Here is a tiny trained network, its code and every weight. The questions are about switching its units off for an input and a target symbol, where a switched-off unit gives its printed mean instead of its output.

import numpy as np


def w(rows, s, z=0):
    codes = np.array(rows[::2]) - 128.0
    scale = np.full(codes.shape[1], s)
    scale[-1] = z or s
    return codes * scale


def softmax(a):
    e = np.exp(a - a.max(-1, keepdims=True))
    return e / e.sum(-1, keepdims=True)


def log_softmax(a):
    a = a - a.max(-1, keepdims=True)
    return a - np.log(np.exp(a).sum(-1, keepdims=True))


def net(x, mask):
    ids = ['αγζλξσω'.index(c) for c in x.split()]
    T = len(ids)
    res = E[ids] + P[:T]
    u = 0
    for l in range(3):
        r = res
        for j in range(3):
            rows = slice(2 * j, 2 * j + 2)
            q, k, v = (r @ M[l][rows].T for M in (Q, K, V))
            z = softmax(np.where(np.tri(T) > 0, q @ k.T / 2**0.5, -1e9)) @ v
            o = O[l][rows]
            res = res + np.where(mask[u + j], z, o[:, -1]) @ o[:, :-1]
        u += 3
    return log_softmax(res[-1] @ U[:, :-1].T + U[:, -1])


Q, K, V, O = {}, {}, {}, {}
E = w([
[131,99,137,96],'α',
[106,116,89,95],'γ',
[180,143,92,121],'ζ',
[106,57,145,91],'λ',
[250,177,178,115],'ξ',
[112,116,178,29],'σ',
[204,91,136,156],'ω',
],0.02)
P = w([
[63,201,108,231],'0',
[207,37,253,51],'1',
[221,110,163,66],'2',
[179,80,164,67],'3',
[177,72,157,68],'4',
[181,94,163,28],'5',
[177,86,84,80],'6',
[206,84,129,52],'7',
[239,104,85,74],'8',
[206,63,107,90],'9',
[211,47,149,74],'10',
[180,13,166,75],'11',
[218,52,147,77],'12',
[232,26,172,61],'13',
],0.0053)
Q[0] = w([
[166,146,93,119],'L0H0',
[37,146,3,176],'L0H0',
[32,60,125,148],'L0H1',
[125,156,91,25],'L0H1',
[62,139,149,253],'L0H2',
[115,105,1,84],'L0H2',
],0.0089)
K[0] = w([
[117,56,167,152],'L0H0',
[241,100,199,52],'L0H0',
[138,170,174,165],'L0H1',
[189,171,213,77],'L0H1',
[96,162,150,90],'L0H2',
[254,151,216,102],'L0H2',
],0.0084)
V[0] = w([
[94,131,101,195],'L0H0',
[168,68,186,64],'L0H0',
[118,110,55,80],'L0H1',
[146,179,144,184],'L0H1',
[145,50,96,157],'L0H2',
[1,166,189,119],'L0H2',
],0.0095)
O[0] = w([
[93,181,93,254,89],'L0H0',
[128,108,197,156,173],'L0H0',
[109,131,122,186,151],'L0H1',
[217,191,137,123,82],'L0H1',
[110,29,79,194,146],'L0H2',
[109,175,113,104,11],'L0H2',
],0.0087,0.011)
Q[1] = w([
[166,98,169,17],'L1H0',
[117,83,188,96],'L1H0',
[154,10,32,13],'L1H1',
[193,111,255,127],'L1H1',
[115,251,184,170],'L1H2',
[35,188,169,121],'L1H2',
],0.0081)
K[1] = w([
[179,182,159,112],'L1H0',
[44,177,61,78],'L1H0',
[79,207,69,238],'L1H1',
[68,47,171,189],'L1H1',
[163,10,65,111],'L1H2',
[34,1,72,53],'L1H2',
],0.0079)
V[1] = w([
[89,221,37,143],'L1H0',
[102,241,220,207],'L1H0',
[251,138,127,97],'L1H1',
[145,239,70,159],'L1H1',
[2,118,146,66],'L1H2',
[152,233,158,99],'L1H2',
],0.0064)
O[1] = w([
[115,46,106,101,1],'L1H0',
[114,107,124,54,19],'L1H0',
[113,78,241,148,178],'L1H1',
[166,1,139,97,92],'L1H1',
[191,157,80,143,66],'L1H2',
[230,73,92,192,162],'L1H2',
],0.0085,0.0062)
Q[2] = w([
[101,129,217,132],'L2H0',
[2,185,88,79],'L2H0',
[139,190,197,172],'L2H1',
[203,71,120,105],'L2H1',
[216,27,85,79],'L2H2',
[186,67,80,220],'L2H2',
],0.0099)
K[2] = w([
[114,166,167,158],'L2H0',
[115,119,68,3],'L2H0',
[113,95,152,82],'L2H1',
[86,133,58,131],'L2H1',
[97,132,101,120],'L2H2',
[151,122,89,167],'L2H2',
],0.018)
V[2] = w([
[53,6,120,84],'L2H0',
[214,167,227,29],'L2H0',
[12,144,67,136],'L2H1',
[61,190,195,254],'L2H1',
[59,166,110,100],'L2H2',
[89,101,249,88],'L2H2',
],0.0076)
O[2] = w([
[131,99,145,218,53],'L2H0',
[106,171,125,114,254],'L2H0',
[73,97,102,104,69],'L2H1',
[117,194,255,121,39],'L2H1',
[74,110,92,178,59],'L2H2',
[183,76,129,164,164],'L2H2',
],0.0087,0.0071)
U = w([
[127,153,39,159,141],'α',
[143,183,142,93,194],'γ',
[245,90,116,183,81],'ζ',
[66,238,141,164,205],'λ',
[93,196,213,210,123],'ξ',
[189,183,133,138,2],'σ',
[236,214,104,4,122],'ω',
],0.0042,0.0046)

Each question gives the input, a string of symbols that net reads in full, and the target symbol t.
The units are the heads (2 rows each of Q, K, V and O). Each row of codes is followed by its name. A weight is (code - 128) times the scale printed after its matrix; where a second scale follows, it is the last column's (O and U).
mask holds one flag per head, layer by layer. A switched-off head (its flag False) gives its mean, the last column of its rows in O, instead of its output. The means were averaged over made-up inputs and are rounded, as every weight is.
A unit's drop is (log p(t) with every unit on - log p(t) with that unit switched off) / (log p(t) with every unit on - log p(t) with every unit switched off).
The circuit of an input: a set's keep is (log p(t) with only the set's units on - log p(t) with every unit switched off) / (log p(t) with every unit on - log p(t) with every unit switched off). Starting from all 9 units, units are removed one at a time, each time the one whose removal leaves the highest keep (on an exact tie, the one counted first), for as long as the keep stays at least 0.8.
units of the circuit, in order: the units of the circuit, biggest drop first
most important unit: the unit with the biggest drop
which heads matter: for each layer, one digit per head in row order, 1 if its drop is at least 0.15 and else 0, layers parted by /
drop when u is switched off: that unit's drop, to one decimal
input ω γ ζ ω σ γ σ ζ λ γ ω, target ξ: units of the circuit, in order => (L1H2; L2H1; L1H0; L1H1)
input ζ ζ λ, target ζ: units of the circuit, in order => (L1H1; L1H0; L2H0; L0H0)
input ζ ζ α σ ζ σ, target ζ: which heads matter => 110 / 110 / 101
input λ λ γ σ ω, target λ: units of the circuit, in order => (L1H1; L1H2; L2H1)
input σ σ ξ λ, target ω: which heads matter => 001 / 001 / 100
input σ α σ ζ σ σ λ ω ζ γ, target ω: most important unit => L1H2
input γ γ ζ ζ σ α σ λ, target α: which heads matter => 101 / 110 / 011
input ξ ω ξ λ ζ ζ α ξ ζ λ, target ω: units of the circuit, in order => (L2H0; L0H1)
input σ ξ ξ, target ω: units of the circuit, in order => (L2H0; L0H2)
input γ λ σ σ ζ ζ σ, target α: which heads matter => 101 / 110 / 010
input α ζ ξ γ, target ω: which heads matter => 011 / 000 / 100
input ω σ ζ, target ξ: drop when L0H0 is switched off => -0.1
input σ ξ σ, target ω: drop when L0H2 is switched off => 0.4
input λ ω γ ζ ζ ζ ζ γ, target λ: drop when L0H2 is switched off => 0.0
input σ σ ζ γ α, target ω: drop when L0H0 is switched off => 0.1
input ω ζ α γ γ ω α σ ζ α ζ ζ, target ξ: most important unit => L1H2
